Here is a tiny trained network, its code and every weight. The questions are about switching its units off for an input and a class, where a switched-off unit gives its printed mean instead of its output.

import numpy as np


def w(rows, s, z=0):
    codes = np.array(rows[::2]) - 128.0
    scale = np.full(codes.shape[1], s)
    scale[-1] = z or s
    return codes * scale


def norm(h):
    return h / np.sqrt((h * h).mean(-1, keepdims=True) + 1e-5)


def f(y):
    return np.maximum(y, 0)


def log_softmax(a):
    a = a - a.max(-1, keepdims=True)
    return a - np.log(np.exp(a).sum(-1, keepdims=True))


def net(x, mask):
    res = np.array(x, float).reshape(1, 8) / 4 @ E
    u = 0
    for l in range(4):
        y = f(norm(res) @ A[l][:, :-1].T + A[l][:, -1])
        res = res + np.where(mask[u : u + 5], y, B[l][:, -1]) @ B[l][:, :-1]
        u += 5
    return log_softmax(norm(res)[-1] @ U[:, :-1].T + U[:, -1])


A, B = {}, {}
E = w([
[91,54,113,144,201,170,163,105,147,145,124],'x0',
[52,73,138,134,113,170,181,75,134,116,147],'x1',
[156,92,165,128,153,126,169,120,80,164,254],'x2',
[118,180,174,137,131,106,69,132,154,115,133],'x3',
[104,118,109,97,206,120,79,110,111,83,103],'x4',
[119,118,140,101,162,92,70,100,153,88,124],'x5',
[129,124,163,177,121,116,112,131,159,121,81],'x6',
[167,114,119,77,95,140,123,139,51,101,190],'x7',
],0.0053)
A[0] = w([
[92,75,161,127,240,150,106,174,154,108,93,53],'L0N1',
[94,131,121,132,234,190,182,44,197,140,70,2],'L0N2',
[50,82,67,149,223,69,86,25,115,169,77,20],'L0N3',
[123,113,225,125,42,153,141,73,223,224,72,29],'L0N4',
[202,144,1,172,44,111,177,168,77,168,60,48],'L0N5',
],0.0029,0.0021)
B[0] = w([
[131,113,79,133,142,134,160,86,208,81,135,225],'L0N1',
[150,84,56,164,191,183,100,89,228,128,100,229],'L0N2',
[134,123,3,171,153,119,86,172,155,65,109,241],'L0N3',
[137,101,187,227,112,90,204,154,26,173,110,231],'L0N4',
[127,170,87,88,201,190,142,172,129,175,94,250],'L0N5',
],0.0049,0.0016)
A[1] = w([
[110,83,101,77,130,152,199,90,133,115,155,58],'L1N1',
[109,99,122,68,73,191,143,39,92,122,115,3],'L1N2',
[140,207,132,136,62,75,80,161,180,132,108,67],'L1N3',
[76,109,106,206,95,115,122,146,161,166,128,72],'L1N4',
[200,142,124,90,157,75,67,133,104,1,88,67],'L1N5',
],0.0062,0.0028)
B[1] = w([
[93,192,77,161,81,104,82,121,85,98,118,199],'L1N1',
[61,82,96,130,34,50,176,118,39,99,116,174],'L1N2',
[21,215,172,85,158,162,118,65,63,181,90,228],'L1N3',
[147,3,200,123,137,190,179,119,160,76,136,181],'L1N4',
[181,35,160,70,118,55,89,113,88,134,107,254],'L1N5',
],0.0052,0.0047)
A[2] = w([
[126,197,195,102,143,40,57,146,131,97,82,55],'L2N1',
[40,82,64,97,21,73,119,109,86,37,172,17],'L2N2',
[79,88,37,179,198,129,40,158,209,102,61,75],'L2N3',
[203,242,57,93,130,204,243,217,139,171,52,2],'L2N4',
[178,187,110,159,148,103,160,126,139,112,252,62],'L2N5',
],0.0035,0.0019)
B[2] = w([
[144,182,135,36,148,112,167,77,38,69,126,242],'L2N1',
[129,135,58,199,87,105,149,173,67,156,144,243],'L2N2',
[111,138,57,156,225,216,141,77,126,95,215,254],'L2N3',
[240,116,36,39,40,200,193,218,184,148,100,198],'L2N4',
[87,189,223,135,229,141,26,173,149,254,187,172],'L2N5',
],0.0053,0.0028)
A[3] = w([
[202,109,136,61,157,110,61,116,75,123,228,131],'L3N1',
[204,229,100,105,124,122,4,112,80,93,51,116],'L3N2',
[104,139,196,110,166,118,106,197,113,219,253,4],'L3N3',
[163,222,136,96,63,101,88,117,38,185,169,83],'L3N4',
[146,47,188,212,119,153,208,166,192,131,126,97],'L3N5',
],0.0042,0.0024)
B[3] = w([
[142,56,161,177,92,132,106,189,186,146,179,249],'L3N1',
[170,150,197,76,110,64,169,83,107,122,117,254],'L3N2',
[117,136,131,184,141,227,16,178,185,190,203,196],'L3N3',
[59,197,109,208,253,152,102,97,197,117,96,252],'L3N4',
[107,179,188,81,39,54,103,116,216,87,64,196],'L3N5',
],0.0063,0.004)
U = w([
[210,160,68,72,90,182,185,188,143,177,65,140],'0',
[87,108,241,174,57,134,181,111,202,133,73,55],'1',
[200,28,146,74,159,24,55,122,99,67,132,8],'2',
[115,247,214,65,157,79,92,67,80,114,63,188],'3',
[62,89,57,165,71,108,171,124,32,103,159,189],'4',
[127,140,168,197,148,168,57,173,154,199,224,117],'5',
[94,81,52,163,231,171,118,48,204,54,96,176],'6',
],0.012,0.0015)

Each question gives the input, the list of numbers given to net, and the class t.
The units are the neurons (one row each of A and B). Each row of codes is followed by its name. A weight is (code - 128) times the scale printed after its matrix; where a second scale follows, it is the last column's (A, B and U).
mask holds one flag per neuron, layer by layer. A switched-off neuron (its flag False) gives its mean, the last column of its row in B, instead of its output. The means were averaged over made-up inputs and are rounded, as every weight is.
A unit's drop is (log p(t) with every unit on - log p(t) with that unit switched off) / (log p(t) with every unit on - log p(t) with every unit switched off).
unit that matters most: the unit with the biggest drop
top k neurons: the k neurons with the biggest drops, biggest first
k most important neurons of layer l: the k neurons of layer l with the biggest drops, biggest first
drop when u is switched off: that unit's drop, to one decimal
input [-7,-7,7,-2,-5,8,6,7], class 5: unit that matters most => L3N1
input [6,-6,4,6,-7,-4,7,-4], class 1: top 2 neurons => (L3N5, L1N4)
input [3,1,-4,-2,1,-8,0,-3], class 0: top 4 neurons => (L2N4, L3N4, L0N5, L1N5)
input [0,6,3,1,0,7,0,0], class 4: top 2 neurons => (L2N2, L3N4)
input [-4,6,8,-4,0,-1,-4,-3], class 5: top 2 neurons => (L2N5, L3N3)
input [4,-5,-8,-1,0,3,7,1], class 3: 2 most important neurons of layer 1 => (L1N3, L1N5)
input [-1,-4,-1,-2,4,1,5,0], class 2: 2 most important neurons of layer 1 => (L1N5, L1N1)
input [7,-2,8,-8,4,6,-7,4], class 5: 2 most important neurons of layer 3 => (L3N1, L3N3)
input [-6,1,5,2,6,3,-8,-7], class 2: 2 most important neurons of layer 1 => (L1N5, L1N3)
input [-5,-8,-5,-8,-4,8,2,6], class 3: 2 most important neurons of layer 3 => (L3N4, L3N2)
input [-1,0,-3,-7,4,-2,4,5], class 0: top 2 neurons => (L0N5, L1N4)
input [-6,3,1,-8,6,2,-1,-1], class 4: 2 most important neurons of layer 1 => (L1N2, L1N1)
input [-5,3,-5,-6,0,-4,5,1], class 0: top 2 neurons => (L0N5, L2N4)
input [6,5,3,7,2,4,0,7], class 4: top neuron => (L1N2)
input [5,1,3,-7,7,-5,7,5], class 4: top 2 neurons => (L3N4, L1N1)
input [4,2,2,-2,-5,1,-4,-5], class 1: 2 most important neurons of layer 3 => (L3N5, L3N4)
input [8,-6,6,-6,2,-7,7,1], class 0: 2 most important neurons of layer 2 => (L2N4, L2N3)
input [-4,0,7,7,8,0,-7,-4], class 5: drop when L3N1 is switched off => 0.2
input [2,0,4,-2,8,1,-8,6], class 4: 2 most important neurons of layer 1 => (L1N2, L1N1)
input [8,4,-7,-8,-2,6,-5,8], class 4: top neuron => (L1N2)
input [-4,-8,8,-7,3,-7,-1,3], class 5: drop when L2N5 is switched off => 0.2
